Below are the code and all the weights of a small trained network. Each question names an input and a class and asks about switching units off, where a switched-off unit gives its printed mean instead of its output.

import numpy as np


def w(rows, s, z=0):
    codes = np.array(rows[::2]) - 128.0
    scale = np.full(codes.shape[1], s)
    scale[-1] = z or s
    return codes * scale


def norm(h):
    return h / np.sqrt((h * h).mean(-1, keepdims=True) + 1e-5)


def f(y):
    return np.maximum(y, 0)


def log_softmax(a):
    a = a - a.max(-1, keepdims=True)
    return a - np.log(np.exp(a).sum(-1, keepdims=True))


def net(x, mask):
    res = np.array(x, float).reshape(1, 3) / 4 @ E
    u = 0
    for l in range(3):
        y = f(norm(res) @ A[l][:, :-1].T + A[l][:, -1])
        res = res + np.where(mask[u : u + 3], y, B[l][:, -1]) @ B[l][:, :-1]
        u += 3
    return log_softmax(norm(res)[-1] @ U[:, :-1].T + U[:, -1])


A, B = {}, {}
E = w([
[120,139,127,122],'x0',
[214,164,151,109],'x1',
[42,74,86,2],'x2',
],0.011)
A[0] = w([
[141,74,47,1,222],'L0N0',
[81,122,147,245,114],'L0N1',
[146,137,160,73,1],'L0N2',
],0.0083,0.0023)
B[0] = w([
[221,78,160,170,254],'L0N0',
[137,139,1,133,210],'L0N1',
[223,70,101,134,145],'L0N2',
],0.0083,0.0065)
A[1] = w([
[154,207,240,254,252],'L1N0',
[72,101,146,81,204],'L1N1',
[53,107,117,86,41],'L1N2',
],0.0089,0.0029)
B[1] = w([
[48,118,150,24,255],'L1N0',
[216,211,224,254,159],'L1N1',
[219,62,145,205,147],'L1N2',
],0.0085)
A[2] = w([
[50,220,23,223,3],'L2N0',
[111,172,210,112,112],'L2N1',
[70,7,254,210,36],'L2N2',
],0.01,0.0021)
B[2] = w([
[109,64,2,54,254],'L2N0',
[67,229,127,103,193],'L2N1',
[45,198,133,212,224],'L2N2',
],0.01,0.006)
U = w([
[104,91,40,65,113],'0',
[87,98,195,217,154],'1',
[129,212,209,36,242],'2',
[254,46,203,74,2],'3',
],0.015,0.00073)

Each question gives the input, the list of numbers given to net, and the class t.
The units are the neurons (one row each of A and B). Each row of codes is followed by its name. A weight is (code - 128) times the scale printed after its matrix; where a second scale follows, it is the last column's (A, B and U).
mask holds one flag per neuron, layer by layer. A switched-off neuron (its flag False) gives its mean, the last column of its row in B, instead of its output. The means were averaged over made-up inputs and are rounded, as every weight is.
A unit's drop is (log p(t) with every unit on - log p(t) with that unit switched off) / (log p(t) with every unit on - log p(t) with every unit switched off).
The circuit of an input: a set's keep is (log p(t) with only the set's units on - log p(t) with every unit switched off) / (log p(t) with every unit on - log p(t) with every unit switched off). Starting from all 9 units, units are removed one at a time, each time the one whose removal leaves the highest keep (on an exact tie, the one counted first), for as long as the keep stays at least 0.8.
circuit, biggest first: the units of the circuit, biggest drop first
most important unit: the unit with the biggest drop
top k neurons: the k neurons with the biggest drops, biggest first
top k neurons in layer l: the k neurons of layer l with the biggest drops, biggest first
drop of u: that unit's drop, to one decimal
input [-7,1,-1], class 2: circuit, biggest first -> L2N0; L0N0
input [7,3,0], class 2: circuit, biggest first -> L2N0
input [7,7,-7], class 2: circuit, biggest first -> L1N0; L0N0
input [-1,8,-8], class 2: top 2 neurons -> L1N0; L0N0
input [6,0,-4], class 0: top 2 neurons in layer 0 -> L0N0; L0N1
input [3,7,1], class 3: top 2 neurons -> L0N2; L2N2
input [-4,0,2], class 1: top 3 neurons -> L2N2; L0N1; L2N0
input [3,1,-5], class 2: top 2 neurons -> L1N0; L2N0
input [6,-3,7], class 1: top 2 neurons -> L2N2; L1N1
input [3,-2,8], class 1: top 2 neurons -> L2N2; L1N1
input [4,1,6], class 3: top 2 neurons -> L0N0; L1N0
input [1,4,-5], class 2: drop of L1N0 -> 0.1
input [-2,-4,-8], class 0: drop of L0N1 -> 0.3
input [0,-5,-8], class 0: drop of L0N1 -> 0.2
input [-3,-6,-8], class 0: most important unit -> L0N1
input [2,-1,-7], class 0: top 2 neurons -> L0N1; L2N0
